Each name stands for a flat space through zero: a line, a plane or more. A row that begins with a name and a colon came from that space; any other row is followed by the name of the space it lies nearest, among the names in its block.
vok_leses: 153  60  167  -287  -35  62  18  -6  -48  78  -148  288  211  -482  32  3  -104  23  -90  7  -99  -93  -27  -440  -166  -218  -65  -137  186  -7  -99
zag_zazap: -149  94  -100  311  -37  14  60  -68  -245  -132  -221  -282  -42  -225  227  -294  122  229  -46  -79  184  125  -71  -119  -159  5  10  -145  -146  202  -195
zag_zazap: -80  -130  -115  187  -11  -208  -64  26  239  -54  115  -220  -219  293  26  -54  39  -188  113  30  -113  -10  117  353  52  129  17  58  -66  -4  153
vok_leses: 118  151  -35  10  -79  -60  -44  74  209  40  85  -161  -133  160  -4  11  -46  17  108  -23  12  7  172  395  73  116  44  78  -115  61  -25
zin_soz: -37  -196  -232  176  -10  -274  21  122  212  -163  10  57  -161  164  -162  -25  -212  -262  120  65  -360  -89  147  -58  36  164  -152  7  146  -61  398
zin_soz: 70  260  -83  -47  16  -56  -63  32  287  -56  246  -268  -112  222  -109  45  103  54  172  31  55  19  152  490  256  12  71  130  -235  57  -83
relu_mak: -60  131  -163  10  -1  120  15  -82  206  -165  30  -146  -223  102  66  -160  207  89  -124  39  50  -13  105  206  23  -7  77  -103  -98  -50  -70
naze_zuvel: 53  -56  -62  41  -68  -46  10  21  10  16  -52  99  -107  7  38  -18  -135  -16  -16  3  -127  -56  72  -111  -101  67  -39  -77  144  -7  165
zin_soz: 70  43  -64  103  -42  85  96  67  -302  -85  -369  38  96  -450  125  -152  -47  204  -72  -127  54  88  -56  -436  -316  -14  -64  -183  -5  132  -106
relu_mak: 5  -179  157  -162  17  15  -50  -159  -170  166  -107  191  74  -336  119  23  84  52  -126  123  -75  -100  -190  -454  -255  -313  103  -155  329  -64  28
zunul_pama: -223  264  23  180  -67  -234  -185  -126  217  44  355  -422  -236  -52  -13  -270  -168  -28  193  190  -15  43  255  446  437  -33  -102  125  -222  270  -191
naze_zuvel: -86  -43  -112  49  58  -136  -54  36  166  -133  101  -71  -75  105  -210  36  -15  -106  104  98  -111  -8  43  97  120  -13  -26  88  38  -44  125
naze_zuvel: 100  190  94  12  -180  -127  -39  -132  -179  253  -96  -19  -42  -637  305  -327  -208  189  -37  59  -139  -122  94  -421  -144  -174  -25  -246  135  299  -135
zunul_pama: -200  -308  141  342  -92  -180  -118  -248  -588  462  130  25  -143  78  266  -31  -228  82  -13  91  -9  -49  -197  -338  -66  33  77  -33  341  178  257
naze_zuvel: 112  -26  -9  -116  -28  142  107  -2  -140  139  -60  298  53  -15  -9  24  -99  38  -174  -10  -80  -119  -30  -285  -12  71  23  -62  145  -90  106
naze_zuvel: -96  134  58  47  -6  227  53  -103  -367  -3  -200  35  75  -349  1  -76  -64  345  -99  67  226  143  -139  -312  -39  -135  -37  -57  35  84  -205
zunul_pama: 194  142  188  -349  -44  133  -69  -237  -37  394  176  96  -27  21  131  149  206  271  -128  144  82  -198  -125  -11  -21  -280  355  -60  253  -63  -55
zin_soz: -190  -67  -12  -133  239  0  -34  206  491  -385  313  -31  183  628  -558  344  116  -451  170  -25  75  121  24  662  468  143  -133  427  -281  -298  1
zag_zazap: 156  33  -52  44  -179  -147  5  -64  50  118  -144  8  -211  -329  314  -244  -136  81  -19  54  -252  -142  166  -252  -252  -63  -19  -279  178  137  108
zunul_pama: -4  28  4  -13  1  -31  -27  -19  94  62  143  -56  -55  181  -43  40  11  -30  39  45  -2  -29  35  205  146  35  48  83  -32  -17  25
zag_zazap: 40  139  226  60  -152  -2  -39  -248  -500  535  66  -22  9  -341  365  -195  -148  307  -83  49  87  -86  -90  -320  11  -102  122  -115  91  304  -161
naze_zuvel: -39  -83  -5  -171  145  148  70  7  123  -159  48  140  120  321  -222  260  205  -57  -34  42  75  7  -151  93  102  -55  50  108  36  -274  76
zunul_pama: -26  247  -133  -173  135  336  117  -7  188  -393  -72  -83  70  145  -135  66  437  205  -125  -46  292  98  -86  207  31  -108  105  -19  -204  -185  -238
zag_zazap: 122  63  143  66  -188  -123  -3  -118  -323  387  -23  109  -28  -386  316  -176  -349  150  16  37  -147  -107  56  -424  -66  -38  -78  -171  163  270  42
relu_mak: 100  -166  169  -243  54  230  44  -114  -265  211  -121  281  167  -50  96  199  210  136  -205  8  110  -66  -291  -327  -240  -188  211  -81  242  -179  8
naze_zuvel: -22  -221  -9  246  -40  -105  25  81  -149  68  -152  -82  -14  52  153  -67  -44  -104  28  -116  -9  61  -30  18  -166  193  -12  7  -60  64  69
zin_soz: -91  89  110  195  -138  -363  -155  -62  -59  262  236  -155  -85  -230  67  -219  -414  -102  192  99  -189  -64  180  -17  238  27  -150  57  24  331  -3
zin_soz: -62  90  -184  155  -25  -154  -18  9  177  -105  62  -212  -181  60  -75  -148  -12  -4  75  80  -99  -31  127  170  119  56  13  17  -41  64  56
vok_leses: -229  -42  91  69  128  -115  -160  -41  10  -160  121  -282  121  140  -125  149  279  -37  135  -22  248  126  -212  243  -13  -166  116  156  -28  11  -150
naze_zuvel: 77  -59  69  -240  183  188  -30  0  42  -60  -35  -89  145  138  -102  312  498  124  11  3  263  105  -255  222  -130  -237  278  103  -82  -200  -143
vok_leses: -81  -92  107  -78  138  231  86  13  -369  -88  -105  266  326  21  -188  279  25  102  -55  -67  228  129  -310  -338  -25  -66  -54  81  83  -126  -18
vok_leses: -62  -148  -63  112  5  -41  13  68  221  -117  -12  -100  -124  183  87  -87  36  -230  18  -47  -67  54  132  288  4  160  -94  10  -190  -57  42
naze_zuvel: -76  137  -22  161  -110  -345  -144  -76  251  86  308  -298  -236  52  104  -211  -151  -123  189  94  -177  -93  248  303  237  31  -54  19  -68  224  28
zunul_pama: 31  -89  37  -39  -5  -185  -29  126  206  -110  20  76  96  24  -56  67  -109  -283  112  -84  -163  -43  77  14  -43  45  -144  24  37  -25  97
zag_zazap: 96  251  105  -215  19  224  -5  -104  -120  95  22  -4  85  -172  22  62  146  311  -60  36  219  33  -87  -32  27  -209  130  -23  -48  31  -246
zin_soz: 144  -185  -249  42  -2  -91  137  247  305  -255  -195  136  -74  158  -86  13  -71  -264  37  -87  -299  -50  169  8  -137  235  -141  -52  -7  -165  308
zin_soz: 139  -88  -143  -109  6  188  145  90  49  -268  -444  215  10  -328  81  -69  114  63  -180  -66  -91  10  -2  -390  -439  -80  -55  -274  103  -153  37
zunul_pama: -100  -5  -103  -6  73  92  125  174  245  -426  -137  87  147  218  -250  72  44  -192  -41  -123  55  71  2  134  32  155  -149  79  -76  -200  -10
relu_mak: 178  139  -176  31  4  -180  -94  142  320  -46  147  -338  -202  145  -77  31  82  0  263  4  -76  38  224  494  89  59  81  106  -258  97  28
relu_mak: -147  -10  64  -90  113  123  -54  -107  7  -111  118  -37  60  190  -61  146  269  36  -52  11  211  50  -167  112  27  -145  102  47  11  -118  -91
naze_zuvel: 158  13  -158  -211  93  393  332  102  -14  -367  -472  347  217  -90  -93  112  230  190  -221  -76  68  30  -172  -401  -258  -55  -26  -179  54  -308  22
relu_mak: -83  150  21  -65  32  279  133  41  75  -287  -118  40  170  91  20  -43  159  -10  -172  -196  257  96  -26  124  5  96  -85  -27  -221  -97  -267
zag_zazap: 97  -379  -60  -98  91  -232  4  175  359  -14  280  255  6  818  -292  474  -46  -478  184  -8  -299  -163  2  290  151  229  -1  237  198  -339  581
naze_zuvel: 163  218  -6  -211  29  234  24  -31  25  25  -50  -54  -5  -135  6  33  211  276  -58  40  156  43  -8  91  -17  -154  152  -32  -128  -24  -208
zag_zazap: 10  -272  58  -289  349  317  43  186  -34  -230  -30  183  385  523  -517  691  435  -59  38  -78  342  213  -415  231  0  -64  177  360  -63  -454  30
zin_soz: -9  -216  -120  319  -128  -339  76  155  35  -34  -73  95  -76  152  48  -91  -408  -300  137  -87  -335  -81  153  -131  -37  338  -253  -24  127  73  387
zag_zazap: 47  33  -101  -62  24  96  73  109  119  -204  -181  21  80  -21  -49  -37  173  -35  -128  -136  43  -16  -13  2  -169  54  60  -54  -35  -97  -86
zin_soz: 110  -3  20  -286  105  -62  -78  101  382  -81  171  14  99  225  -254  256  201  -199  83  5  -56  -83  3  302  70  -88  125  152  11  -188  25
zin_soz: 47  -283  30  -24  43  -104  -33  -18  -149  170  70  216  0  126  -59  228  -97  -75  68  86  -170  -74  -115  -248  -52  -41  21  28  267  -92  338
zag_zazap: 47  346  -12  -13  -89  -24  -59  -164  -26  190  188  -192  -166  -286  163  -264  -59  244  15  121  -22  -66  168  3  205  -125  34  -99  -127  257  -183
zunul_pama: 25  -290  -5  -183  164  71  15  87  27  -122  -61  288  127  132  -292  356  62  -125  24  71  -78  26  -164  -168  -83  -104  -14  90  199  -294  243
relu_mak: -136  -121  76  -37  169  187  46  33  -65  -182  -6  28  212  392  -212  331  237  -7  16  -57  308  171  -270  202  54  0  49  203  -66  -217  -41
vok_leses: -66  -229  132  -228  167  289  47  -92  -217  5  -20  355  184  137  -160  344  137  52  -133  88  132  47  -305  -269  -24  -179  41  50  205  -297  97
zin_soz: 144  -81  -106  114  -86  89  105  -24  -202  210  -117  61  -182  29  253  -113  -49  139  -106  -23  -70  -41  49  -129  -118  162  61  -138  -15  36  146
zin_soz: 140  56  -22  -6  -96  -73  31  -16  -5  111  -8  40  -53  -43  172  -68  -56  41  -8  -43  -111  -117  66  -113  -88  31  26  -124  71  74  80
zunul_pama: -305  138  347  -26  41  183  -75  -162  -287  46  103  -49  309  -60  -4  19  64  72  -115  -73  452  137  -247  47  150  -113  1  135  -68  73  -448
zag_zazap: 47  340  -67  -55  -98  -70  -8  2  264  -155  18  -124  -42  -194  40  -212  -11  45  -8  -41  -43  -89  189  66  19  -43  -35  -117  -42  124  -170
vok_leses: -98  218  73  77  -95  -120  -160  -174  -8  56  46  -313  -121  -375  232  -282  68  165  5  50  83  -6  57  17  -91  -218  77  -138  -2  262  -277
relu_mak: 4  -164  34  249  -83  -333  -120  -65  -316  382  116  -93  -112  -127  150  -81  -247  1  157  74  -191  -73  -9  -222  -14  24  35  2  146  256  207
vok_leses: 83  -97  48  -21  43  85  -5  -88  -321  240  24  37  14  35  116  129  123  189  -20  9  92  7  -177  -157  -85  -76  170  -19  43  12  58
zunul_pama: 20  278  26  -175  56  211  -12  67  204  -277  -64  -143  110  -62  -108  54  231  119  -8  -95  286  152  17  305  -17  -101  22  46  -234  -36  -358
naze_zuvel: -47  162  -163  255  -22  26  103  159  -38  -269  -224  -239  27  -193  58  -273  -26  42  31  -192  109  181  123  75  -28  201  -166  -36  -387  185  -228
zunul_pama: 9  -100  -148  -87  90  -49  42  170  324  -257  42  131  32  268  -303  146  4  -274  35  -17  -169  -52  70  118  91  112  -79  101  22  -217  199
relu_mak: -4  -28  -173  -45  93  209  155  45  12  -192  -54  172  9  220  -157  85  83  28  -111  -6  9  11  -40  -72  79  93  -28  -1  -32  -198  124
zunul_pama: -93  -158  23  -109  125  52  66  -61  -8  -59  77  213  124  224  -184  209  80  -79  -30  108  -35  -53  -185  -145  129  -90  1  68  164  -223  175
naze_zuvel: -81  -264  -172  159  94  -68  120  141  98  -232  -72  24  44  406  -109  83  118  -255  12  -110  -71  6  -71  88  -18  230  -31  70  -50  -180  234
vok_leses: -34  29  19  -42  -38  -17  -22  -82  91  -16  -37  -3  -58  -141  59  -100  27  18  -65  79  -48  -61  19  -66  -66  -118  22  -93  118  -11  -35
naze_zuvel: 30  144  -16  41  -73  -250  5  97  394  -7  244  -129  -43  348  -133  14  -183  -224  215  27  -145  -85  214  479  366  198  -92  192  -115  32  84
zunul_pama: -127  152  28  -165  185  394  -12  -100  -64  -255  -97  -139  81  -160  -115  85  411  317  -91  73  412  255  -187  100  -16  -312  97  21  -211  -107  -382
zag_zazap: -71  193  -23  -82  15  43  -17  -102  104  -58  164  -20  -47  -28  -74  -65  4  65  -25  106  0  -43  62  23  217  -102  -27  -11  -17  11  -73
zunul_pama: 29  177  -116  -219  140  166  50  159  519  -453  23  -111  67  286  -279  159  321  -95  43  -65  142  103  80  527  126  -4  -4  129  -293  -232  -165
zunul_pama: 53  -166  -65  -303  195  208  71  67  208  -260  -29  252  137  351  -274  377  344  -91  -94  -10  41  -26  -186  23  -88  -100  119  52  128  -411  153
vok_leses: -11  -44  -102  -24  107  -179  -110  97  281  -48  340  -129  -60  489  -313  237  80  -205  194  37  -69  -39  48  444  270  89  94  259  -57  -96  180
relu_mak: 60  -167  -137  15  96  -134  -50  89  199  -40  147  -125  -94  384  -92  165  211  -160  123  -20  -87  -30  4  301  13  73  140  106  -72  -108  203
vok_leses: -10  -177  -41  -63  -6  -72  61  109  299  -205  -123  208  27  36  -80  -3  -85  -317  -49  -16  -236  -85  86  -69  -97  68  -156  -50  139  -187  169
vok_leses: 111  177  -141  116  -160  -91  66  41  124  -32  -78  -75  -163  -160  232  -311  -146  7  -24  -90  -163  -86  262  -28  -61  154  -103  -193  -97  170  -5
vok_leses: -91  196  68  14  8  -226  -157  75  268  -123  254  -270  71  40  -137  -11  -37  -184  215  -66  45  43  132  394  219  3  -82  171  -198  150  -192
zag_zazap: 77  -128  -193  25  5  21  163  141  160  -309  -383  118  -10  -149  -14  -70  35  -60  -49  -25  -172  7  36  -222  -281  26  -109  -161  64  -144  140
vok_leses: 95  48  -16  -183  12  88  22  113  257  -178  -154  79  45  -113  -139  51  37  -48  -31  1  -25  18  69  72  -101  -54  -30  -3  12  -132  -70
relu_mak: 185  -161  -215  81  -87  -125  85  116  161  -71  -247  61  -187  -72  161  -131  -32  -94  -24  -45  -306  -108  151  -154  -319  115  -19  -210  105  -39  266
zin_soz: 71  -111  57  -81  121  3  -25  118  -152  37  26  59  235  163  -210  320  107  -23  91  -98  117  51  -207  3  -33  1  116  182  14  -75  39
zag_zazap: 25  25  -109  135  -51  -60  -56  47  -54  -169  -296  -194  -84  -438  186  -220  100  121  -15  -107  18  80  40  -185  -433  -93  18  -218  -9  162  -131
zin_soz: 93  4  -82  -243  93  205  43  44  343  -254  -76  45  -50  146  -94  152  291  5  -55  31  42  36  23  223  -91  -108  62  -29  -54  -263  -11
relu_mak: -35  201  -32  38  -4  117  31  -36  -3  -105  -83  -195  -23  -219  112  -201  115  160  -38  -21  146  105  54  78  15  -54  -20  -71  -251  111  -276
relu_mak: 60  183  -77  -267  83  299  84  -16  188  -216  -4  75  61  182  -92  101  352  115  -195  -65  178  -39  -61  120  -14  -69  157  -46  -44  -215  -133
relu_mak: -15  -25  70  -3  -51  -102  -73  -32  -37  152  148  109  -46  -8  -46  31  -261  -67  54  78  -125  -59  69  -79  119  14  -86  41  140  50  121
naze_zuvel: -27  -191  69  -47  -4  -134  -39  -41  -18  102  60  209  29  86  -101  151  -128  -121  16  104  -164  -126  -91  -204  -21  -60  8  26  349  -103  254
vok_leses: 27  -85  -148  -138  85  -100  40  277  617  -448  -53  70  68  188  -312  86  46  -449  67  -79  -220  -27  182  287  17  119  -166  91  -85  -253  100
zag_zazap: -91  -56  -60  104  35  135  68  66  -23  -179  -157  -44  21  86  -3  -39  95  -20  -85  -106  144  121  -34  99  -77  126  -30  12  -139  -63  -85
relu_mak: 32  -88  37  -178  41  104  12  -125  -81  113  -43  169  30  -104  23  40  164  80  -174  102  -35  -124  -153  -275  -119  -194  171  -99  233  -133  41
121  -78  -102  97  -136  112  147  -55  -258  103  -424  155  -128  -431  315  -283  -75  219  -235  11  -126  -67  3  -532  -393  0  19  -332  187  46  67
vok_leses
105  -68  -173  -222  130  126  59  71  146  -265  -143  177  53  67  -236  218  281  47  -89  14  -40  -60  -129  -174  -214  -146  143  -61  204  -277  150
vok_leses
13  -56  -76  -33  64  116  80  44  57  -129  -62  26  38  209  -23  75  203  -23  -76  -80  73  12  -70  83  -59  61  70  0  -60  -142  20
relu_mak
60  -4  -112  -52  3  -144  -86  -41  213  119  255  -70  -196  267  -92  52  75  -55  36  119  -163  -172  77  206  133  1  188  55  110  -55  194
zin_soz
-142  -70  -75  246  -61  -67  76  -33  -124  -10  -52  12  -66  126  20  -110  -152  -9  -37  19  -38  -22  -23  -99  50  162  -61  -10  105  26  140
vok_leses
-52  230  56  58  -57  0  -76  -64  -37  117  150  -202  -57  -24  18  -103  -56  127  33  23  143  39  71  230  191  18  41  80  -134  168  -204
zunul_pama
181  111  187  -8  -208  131  134  -94  -444  278  -423  162  164  -659  501  -298  -99  287  -244  -151  67  -70  -90  -617  -432  -72  22  -345  128  219  -244
zunul_pama
31  420  -113  269  -263  54  36  -234  -238  225  -76  -313  -362  -406  518  -582  -93  483  -148  29  74  -41  215  -100  -40  32  68  -322  -131  415  -247
zin_soz
50  -294  -6  4  -1  -94  28  58  35  12  -121  161  15  91  51  82  10  -194  -29  -39  -167  -82  -59  -144  -228  48  14  -56  193  -134  236
relu_mak
111  95  -12  -135  -75  -190  -133  -86  275  200  250  -33  -236  -81  -6  -66  -124  -39  82  219  -283  -185  220  96  153  -128  49  -25  130  52  118
naze_zuvel
46  153  -4  -111  75  -32  -110  31  214  -74  168  -239  -7  112  -130  131  213  43  152  16  119  60  22  387  99  -114  123  130  -165  10  -135
relu_mak
-85  -304  144  -258  231  240  54  136  41  -199  -123  305  355  124  -337  346  161  -264  -87  -38  116  128  -237  -19  -15  -56  -63  196  -11  -373  -38
zunul_pama
54  30  -41  94  -89  -87  70  -49  -134  122  -84  41  -50  -249  149  -191  -169  81  -8  56  -164  -80  52  -302  -17  0  -64  -135  65  130  72
zunul_pama
